Below are the code and all the weights of a small trained network. Each question names an input and a class and asks about switching units off, where a switched-off unit gives its printed mean instead of its output.

import numpy as np


def w(rows, s, z=0):
    codes = np.array(rows[::2]) - 128.0
    scale = np.full(codes.shape[1], s)
    scale[-1] = z or s
    return codes * scale


def f(y):
    return np.maximum(y, 0)


def log_softmax(a):
    a = a - a.max(-1, keepdims=True)
    return a - np.log(np.exp(a).sum(-1, keepdims=True))


def net(x, mask):
    res = np.array(x, float).reshape(1, 4) / 4 @ E
    y = f(res @ A[0][:, :-1].T + A[0][:, -1])
    res = res + np.where(mask, y, B[0][:, -1]) @ B[0][:, :-1]
    return log_softmax(res[-1] @ U[:, :-1].T + U[:, -1])


A, B = {}, {}
E = w([
[255,118,203,237,138,129,45,199,204,200],'x0',
[250,119,62,131,151,124,148,73,199,59],'x1',
[104,83,79,243,86,240,178,100,123,209],'x2',
[228,114,152,74,30,144,208,159,39,155],'x3',
],0.0095)
A[0] = w([
[212,106,143,139,109,128,126,130,242,104,40],'n1',
[51,91,168,74,132,180,107,178,79,152,35],'n2',
[148,199,191,21,176,1,77,193,71,13,2],'n3',
[24,102,22,25,130,102,212,114,90,90,69],'n4',
[204,133,60,112,154,106,173,80,118,94,40],'n5',
[110,139,207,162,162,170,79,234,82,131,49],'n6',
[72,193,42,50,119,80,194,63,95,96,52],'n7',
[5,152,78,161,232,148,48,66,219,92,83],'n8',
[213,125,159,34,41,184,249,138,25,126,74],'n9',
[195,49,17,87,180,127,151,45,144,87,120],'n10',
[8,149,248,84,85,117,160,130,67,182,77],'n11',
[199,117,189,116,52,123,205,200,72,129,62],'n12',
[50,94,25,149,102,204,225,54,114,142,102],'n13',
[118,115,142,54,175,22,127,71,104,79,57],'n14',
],0.0073,0.0033)
B[0] = w([
[139,145,172,129,162,169,35,111,209,158,183],'n1',
[73,119,178,80,41,174,68,77,172,94,174],'n2',
[91,36,166,218,149,202,222,164,58,134,247],'n3',
[161,190,139,131,177,102,26,114,156,193,231],'n4',
[95,130,159,15,114,159,77,86,146,50,169],'n5',
[137,109,222,111,95,126,1,98,145,109,189],'n6',
[203,137,174,152,188,98,36,166,163,223,212],'n7',
[45,66,35,119,156,77,195,136,171,85,235],'n8',
[45,41,79,135,205,77,184,86,157,105,232],'n9',
[101,160,212,86,65,195,104,54,141,74,192],'n10',
[98,174,180,108,90,170,78,64,182,44,212],'n11',
[97,68,74,147,143,48,136,125,165,139,204],'n12',
[207,61,176,199,158,148,130,172,53,145,214],'n13',
[134,95,118,152,130,183,119,179,75,186,195],'n14',
],0.0078,0.014)
U = w([
[182,121,159,140,161,64,71,153,156,166,110],'0',
[108,117,151,55,89,193,107,70,159,48,107],'1',
[79,94,65,123,159,8,178,119,161,85,113],'2',
[138,92,126,198,130,228,184,161,96,151,134],'3',
[127,145,136,129,131,110,146,106,133,106,246],'4',
[144,137,117,107,93,105,168,162,120,96,109],'5',
],0.014,0.013)

Each question gives the input, the list of numbers given to net, and the class t.
The units are the neurons (one row each of A and B). Each row of codes is followed by its name. A weight is (code - 128) times the scale printed after its matrix; where a second scale follows, it is the last column's (A, B and U).
mask holds one flag per neuron, in row order. A switched-off neuron (its flag False) gives its mean, the last column of its row in B, instead of its output. The means were averaged over made-up inputs and are rounded, as every weight is.
A unit's drop is (log p(t) with every unit on - log p(t) with that unit switched off) / (log p(t) with every unit on - log p(t) with every unit switched off).
The circuit of an input: a set's keep is (log p(t) with only the set's units on - log p(t) with every unit switched off) / (log p(t) with every unit on - log p(t) with every unit switched off). Starting from the 12 units with the biggest drops (on a tie, the unit counted first), units are removed one at a time, each time the one whose removal leaves the highest keep (on an exact tie, the one counted first), for as long as the keep stays at least 0.8.
units of the circuit, in order: the units of the circuit, biggest drop first
unit that matters most: the unit with the biggest drop
top k neurons: the k neurons with the biggest drops, biggest first
drop when u is switched off: that unit's drop, to one decimal
input [-8,-8,8,-7], class 0: top 4 neurons -> n13, n4, n7, n3
input [-2,-5,-3,6], class 2: unit that matters most -> n9
input [-8,8,6,7], class 0: top 2 neurons -> n7, n13
input [-7,6,8,-6], class 3: top 2 neurons -> n13, n8
input [7,-2,4,-8], class 2: top 4 neurons -> n8, n7, n4, n13
input [4,2,-5,-3], class 3: units of the circuit, in order -> n3, n4
input [0,0,8,-8], class 2: top 3 neurons -> n8, n3, n14
input [6,3,6,6], class 0: top 2 neurons -> n3, n8
input [7,-8,-8,0], class 1: top 3 neurons -> n6, n11, n7
input [4,-7,-6,8], class 2: top 2 neurons -> n12, n9
input [-4,-7,-8,-5], class 3: top 2 neurons -> n3, n14
input [1,-4,-7,7], class 2: top 3 neurons -> n9, n12, n13
input [3,-2,-7,6], class 3: top 2 neurons -> n3, n8
input [-3,1,5,8], class 2: units of the circuit, in order -> n9
input [-2,3,-5,-3], class 3: top 2 neurons -> n3, n14
input [-8,-5,-6,6], class 0: top 2 neurons -> n7, n4
input [6,-7,6,-7], class 1: top 2 neurons -> n6, n7
input [4,5,1,4], class 1: top 2 neurons -> n7, n4
input [1,3,0,-6], class 2: drop when n8 is switched off -> 0.5
input [5,6,-2,-8], class 2: units of the circuit, in order -> n8
input [1,3,0,4], class 2: drop when n6 is switched off -> 0.1
input [-6,1,-4,8], class 2: drop when n9 is switched off -> 3.8
input [6,-7,6,2], class 1: drop when n13 is switched off -> 0.1
